Below is a small trained network, with its code and all its weights. Each question gives an input and a target symbol and asks what happens when units are switched off, that is, made to give their printed mean instead of their output.

import numpy as np


def w(rows, s, z=0):
    codes = np.array(rows[::2]) - 128.0
    scale = np.full(codes.shape[1], s)
    scale[-1] = z or s
    return codes * scale


def norm(h):
    return h / np.sqrt((h * h).mean(-1, keepdims=True) + 1e-5)


def f(y):
    return y / 2 * (1 + np.tanh(0.7978845608 * (y + 0.044715 * y**3)))


def softmax(a):
    e = np.exp(a - a.max(-1, keepdims=True))
    return e / e.sum(-1, keepdims=True)


def log_softmax(a):
    a = a - a.max(-1, keepdims=True)
    return a - np.log(np.exp(a).sum(-1, keepdims=True))


def net(x, mask):
    ids = ['γδεηθμξφω'.index(c) for c in x.split()]
    T = len(ids)
    res = E[ids] + P[:T]
    u = 0
    for l in range(2):
        r = norm(res)
        for j in range(2):
            rows = slice(2 * j, 2 * j + 2)
            q, k, v = (r @ M[l][rows].T for M in (Q, K, V))
            z = softmax(np.where(np.tri(T) > 0, q @ k.T / 2**0.5, -1e9)) @ v
            o = O[l][rows]
            res = res + np.where(mask[u + j], z, o[:, -1]) @ o[:, :-1]
        u += 2
        y = f(norm(res) @ A[l][:, :-1].T + A[l][:, -1])
        res = res + np.where(mask[u : u + 16], y, B[l][:, -1]) @ B[l][:, :-1]
        u += 16
    return log_softmax(norm(res)[-1] @ U[:, :-1].T + U[:, -1])


Q, K, V, O, A, B = {}, {}, {}, {}, {}, {}
E = w([
[55,98,159,88,113],'γ',
[62,74,160,143,130],'δ',
[53,85,165,117,119],'ε',
[218,70,150,80,64],'η',
[67,131,157,215,84],'θ',
[158,102,93,146,217],'μ',
[180,180,118,177,148],'ξ',
[123,3,127,87,132],'φ',
[101,157,207,99,131],'ω',
],0.016)
P = w([
[209,49,214,146,3],'0',
[178,79,181,148,22],'1',
[164,94,159,148,47],'2',
[145,95,170,159,73],'3',
[128,107,167,157,94],'4',
[116,120,163,157,117],'5',
[101,131,159,155,140],'6',
[90,145,148,151,164],'7',
[77,154,139,143,190],'8',
[73,161,133,133,220],'9',
[75,170,125,125,254],'10',
],0.0064)
Q[0] = w([
[212,250,186,183,135],'L0H1',
[180,225,55,167,47],'L0H1',
[61,56,162,111,226],'L0H2',
[171,138,78,104,132],'L0H2',
],0.022)
K[0] = w([
[191,251,181,186,97],'L0H1',
[189,146,122,164,32],'L0H1',
[43,193,128,146,214],'L0H2',
[111,80,98,103,94],'L0H2',
],0.02)
V[0] = w([
[11,70,16,150,73],'L0H1',
[225,2,59,53,107],'L0H1',
[82,57,7,124,20],'L0H2',
[174,134,102,245,113],'L0H2',
],0.0084)
O[0] = w([
[137,2,230,117,116,134],'L0H1',
[86,65,41,79,80,172],'L0H1',
[64,209,51,75,111,4],'L0H2',
[124,80,172,104,208,124],'L0H2',
],0.0083,0.0029)
A[0] = w([
[170,113,144,67,113,2],'L0N1',
[197,130,122,110,141,175],'L0N2',
[23,172,150,102,217,58],'L0N3',
[161,187,130,87,156,179],'L0N4',
[155,93,127,178,81,54],'L0N5',
[149,214,157,106,123,48],'L0N6',
[142,88,78,117,189,45],'L0N7',
[82,143,161,119,115,88],'L0N8',
[160,135,158,178,128,104],'L0N9',
[50,141,150,183,118,69],'L0N10',
[187,127,112,109,52,10],'L0N11',
[169,160,83,134,165,2],'L0N12',
[249,92,91,76,101,9],'L0N13',
[87,134,92,221,135,29],'L0N14',
[105,108,59,114,120,148],'L0N15',
[87,119,90,74,218,208],'L0N16',
],0.014,0.0027)
B[0] = w([
[145,151,145,175,138,161],'L0N1',
[108,92,95,121,107,181],'L0N2',
[115,128,250,151,170,185],'L0N3',
[215,94,66,105,120,211],'L0N4',
[160,181,126,99,102,186],'L0N5',
[209,57,115,98,144,246],'L0N6',
[85,151,87,192,147,198],'L0N7',
[103,103,161,161,70,179],'L0N8',
[100,115,82,97,100,253],'L0N9',
[127,155,154,151,39,228],'L0N10',
[62,165,150,71,138,179],'L0N11',
[159,212,13,142,69,188],'L0N12',
[152,180,158,48,18,246],'L0N13',
[157,178,218,222,125,173],'L0N14',
[118,35,133,118,116,251],'L0N15',
[96,63,99,210,94,226],'L0N16',
],0.018,0.0028)
Q[1] = w([
[23,150,71,152,173],'L1H1',
[202,108,94,112,175],'L1H1',
[252,74,177,165,163],'L1H2',
[62,49,98,116,163],'L1H2',
],0.019)
K[1] = w([
[44,133,77,155,37],'L1H1',
[97,82,75,133,215],'L1H1',
[196,160,143,224,250],'L1H2',
[169,77,71,195,47],'L1H2',
],0.017)
V[1] = w([
[181,43,100,228,74],'L1H1',
[248,164,165,102,98],'L1H1',
[196,155,102,81,115],'L1H2',
[65,106,15,189,91],'L1H2',
],0.014)
O[1] = w([
[173,88,157,213,167,254],'L1H1',
[249,98,102,108,128,226],'L1H1',
[112,109,124,50,149,173],'L1H2',
[126,185,101,124,202,178],'L1H2',
],0.013,0.0088)
A[1] = w([
[127,101,173,144,113,140],'L1N1',
[179,252,80,144,174,25],'L1N2',
[131,93,84,162,166,39],'L1N3',
[92,205,147,165,115,140],'L1N4',
[133,131,130,131,131,123],'L1N5',
[149,175,102,208,81,73],'L1N6',
[88,192,113,115,143,178],'L1N7',
[161,210,127,75,117,159],'L1N8',
[157,113,115,95,73,141],'L1N9',
[163,201,149,93,54,24],'L1N10',
[64,68,30,125,139,4],'L1N11',
[108,89,69,150,111,49],'L1N12',
[137,184,180,123,135,129],'L1N13',
[175,201,173,138,154,64],'L1N14',
[138,148,163,180,118,72],'L1N15',
[119,94,81,81,143,182],'L1N16',
],0.019,0.0036)
B[1] = w([
[95,164,85,149,138,231],'L1N1',
[5,158,92,220,163,198],'L1N2',
[114,126,122,108,73,211],'L1N3',
[216,111,117,173,139,173],'L1N4',
[130,123,122,126,127,129],'L1N5',
[131,74,206,168,119,215],'L1N6',
[163,165,45,139,112,131],'L1N7',
[67,160,116,104,171,175],'L1N8',
[156,131,106,125,175,239],'L1N9',
[133,158,191,12,106,190],'L1N10',
[75,44,98,170,84,254],'L1N11',
[71,72,123,131,135,195],'L1N12',
[126,134,82,170,156,154],'L1N13',
[104,113,60,120,119,173],'L1N14',
[85,172,125,140,140,183],'L1N15',
[133,132,150,204,132,204],'L1N16',
],0.03,0.0063)
U = w([
[141,170,68,140,3,84],'γ',
[85,160,151,139,119,126],'δ',
[82,68,220,103,246,48],'ε',
[235,62,115,123,127,137],'η',
[103,189,35,130,207,160],'θ',
[46,3,107,102,35,151],'μ',
[85,156,139,45,101,255],'ξ',
[150,163,222,184,45,79],'φ',
[99,141,162,142,114,95],'ω',
],0.0081,0.0039)

Each question gives the input, a string of symbols that net reads in full, and the target symbol t.
The units are the heads (2 rows each of Q, K, V and O) and the neurons (one row each of A and B). Each row of codes is followed by its name. A weight is (code - 128) times the scale printed after its matrix; where a second scale follows, it is the last column's (O, A, B and U).
mask holds one flag per unit, layer by layer, with each layer's heads first. A switched-off unit (its flag False) gives its mean, the last column of its rows in O or B, instead of its output. The means were averaged over made-up inputs and are rounded, as every weight is.
A unit's drop is (log p(t) with every unit on - log p(t) with that unit switched off) / (log p(t) with every unit on - log p(t) with every unit switched off).
The circuit of an input: a set's keep is (log p(t) with only the set's units on - log p(t) with every unit switched off) / (log p(t) with every unit on - log p(t) with every unit switched off). Starting from the 12 units with the biggest drops (on a tie, the unit counted first), units are removed one at a time, each time the one whose removal leaves the highest keep (on an exact tie, the one counted first), for as long as the keep stays at least 0.8.
units of the circuit, in order: the units of the circuit, biggest drop first
unit that matters most: the unit with the biggest drop
k most important neurons: the k neurons with the biggest drops, biggest first
k most important neurons of layer l: the k neurons of layer l with the biggest drops, biggest first
which heads matter: for each layer, one digit per head in row order, 1 if its drop is at least 0.15 and else 0, layers parted by /
drop of u: that unit's drop, to one decimal
input θ μ ω δ, target η: which heads matter	10 / 00
input γ γ η μ δ ε, target θ: unit that matters most	L0H1
input η μ μ θ ω γ ξ, target θ: which heads matter	11 / 00
input δ δ γ γ δ ω ξ ω ε ξ, target η: which heads matter	10 / 11
input γ θ ω ε ξ δ, target ε: units of the circuit, in order	L0H2, L1N11
input μ γ φ φ ω γ ε δ ε η, target ξ: units of the circuit, in order	L0N13, L1N10
input γ φ ω θ ω ε ε θ δ μ δ, target θ: units of the circuit, in order	L1N11, L1N6
input φ ω ξ ξ ξ ε, target ε: which heads matter	01 / 00
input μ μ δ ε, target θ: 2 most important neurons	L0N14, L0N13
input η ε γ, target ξ: 2 most important neurons of layer 1	L1N11, L1N6
input μ μ θ θ, target φ: which heads matter	00 / 01
input ω γ η, target ξ: which heads matter	00 / 00
input γ ε γ, target φ: 3 most important neurons of layer 0	L0N13, L0N6, L0N8
input μ ε η θ, target φ: most important neuron	L0N14
input ξ ω γ ξ, target η: which heads matter	11 / 11
input ω μ φ η γ δ, target ξ: which heads matter	11 / 10
input μ μ ξ μ γ η ε, target ξ: which heads matter	10 / 10
input γ γ ω μ γ γ, target θ: 2 most important neurons	L0N9, L0N4
input γ ε μ ξ ε, target ε: which heads matter	11 / 00
input ω μ γ γ ε, target φ: which heads matter	01 / 01
input δ η γ γ φ ξ ξ η ξ δ, target ε: 2 most important neurons of layer 0	L0N12, L0N13
input δ γ ξ φ ε γ δ, target φ: 3 most important neurons	L0N10, L0N6, L0N4
input η μ ξ ξ δ γ ω γ, target η: unit that matters most	L0H1
input ε γ γ γ ξ μ γ, target ε: 2 most important neurons of layer 0	L0N13, L0N14
input μ φ δ η η δ, target ξ: which heads matter	10 / 10
input φ γ δ η φ η η γ, target ξ: which heads matter	00 / 10
input ε ξ θ δ ε γ δ, target φ: unit that matters most	L0H2
input ξ ξ ε μ θ ξ γ, target ε: 2 most important neurons of layer 1	L1N11, L1N2
input θ δ ω ξ, target θ: drop of L0N6	0.2
